Here is a tiny trained network, its code and every weight. The questions are about switching its units off for an input and a class, where a switched-off unit gives its printed mean instead of its output.

import numpy as np


def w(rows, s, z=0):
    codes = np.array(rows[::2]) - 128.0
    scale = np.full(codes.shape[1], s)
    scale[-1] = z or s
    return codes * scale


def f(y):
    return np.maximum(y, 0)


def log_softmax(a):
    a = a - a.max(-1, keepdims=True)
    return a - np.log(np.exp(a).sum(-1, keepdims=True))


def net(x, mask):
    res = np.array(x, float).reshape(1, 7) / 4 @ E
    y = f(res @ A[0][:, :-1].T + A[0][:, -1])
    res = res + np.where(mask, y, B[0][:, -1]) @ B[0][:, :-1]
    return log_softmax(res[-1] @ U[:, :-1].T + U[:, -1])


A, B = {}, {}
E = w([
[88,197,239,68,179],'x0',
[113,115,140,66,39],'x1',
[104,74,132,114,104],'x2',
[127,40,181,119,62],'x3',
[254,111,101,118,159],'x4',
[111,141,236,206,53],'x5',
[214,143,174,151,127],'x6',
],0.0081)
A[0] = w([
[37,89,169,113,2,137],'n1',
[110,78,39,20,138,189],'n2',
[177,131,239,8,120,210],'n3',
[46,91,196,135,6,252],'n4',
[219,162,137,87,70,206],'n5',
[146,206,129,129,254,147],'n6',
[212,148,41,81,147,129],'n7',
],0.0086,0.0037)
B[0] = w([
[30,185,113,116,40,224],'n1',
[149,53,41,1,151,222],'n2',
[194,100,34,109,29,232],'n3',
[78,202,84,113,30,254],'n4',
[215,58,39,122,43,205],'n5',
[90,222,165,100,54,228],'n6',
[169,149,69,96,21,221],'n7',
],0.0087,0.0096)
U = w([
[192,68,165,175,137,190],'0',
[160,94,45,115,104,164],'1',
[181,164,225,130,218,12],'2',
[67,152,108,147,222,39],'3',
[32,222,162,140,101,155],'4',
[57,64,106,84,187,93],'5',
[88,154,164,61,214,53],'6',
[129,72,234,130,250,2],'7',
],0.011,0.0092)

Each question gives the input, the list of numbers given to net, and the class t.
The units are the neurons (one row each of A and B). Each row of codes is followed by its name. A weight is (code - 128) times the scale printed after its matrix; where a second scale follows, it is the last column's (A, B and U).
mask holds one flag per neuron, in row order. A switched-off neuron (its flag False) gives its mean, the last column of its row in B, instead of its output. The means were averaged over made-up inputs and are rounded, as every weight is.
A unit's drop is (log p(t) with every unit on - log p(t) with that unit switched off) / (log p(t) with every unit on - log p(t) with every unit switched off).
The circuit of an input: a set's keep is (log p(t) with only the set's units on - log p(t) with every unit switched off) / (log p(t) with every unit on - log p(t) with every unit switched off). Starting from all 7 units, units are removed one at a time, each time the one whose removal leaves the highest keep (on an exact tie, the one counted first), for as long as the keep stays at least 0.8.
units of the circuit, in order: the units of the circuit, biggest drop first
top k neurons: the k neurons with the biggest drops, biggest first
drop of u: that unit's drop, to one decimal
input [8,8,-4,-7,0,-1,2], class 1: top 4 neurons	[n3; n1; n5; n4]
input [-8,5,5,1,-2,8,8], class 4: top neuron	[n1]
input [-4,2,7,5,-7,-7,-2], class 5: units of the circuit, in order	[n3; n7]
input [4,-1,5,8,5,8,-3], class 4: top 3 neurons	[n1; n4; n2]
input [8,-3,8,-5,-8,-7,1], class 6: units of the circuit, in order	[n4; n1]
input [0,-8,-7,8,6,-1,-1], class 0: top 2 neurons	[n4; n2]
input [0,5,3,1,-3,-2,-3], class 4: top 2 neurons	[n1; n5]
input [0,-8,4,6,7,7,5], class 0: units of the circuit, in order	[n2; n1]
input [-2,-5,8,-1,-6,-5,-2], class 5: drop of n7	0.1
input [-5,-1,5,8,6,5,-2], class 4: drop of n6	-0.2
input [-1,-4,1,4,-4,-2,1], class 4: drop of n1	-0.1
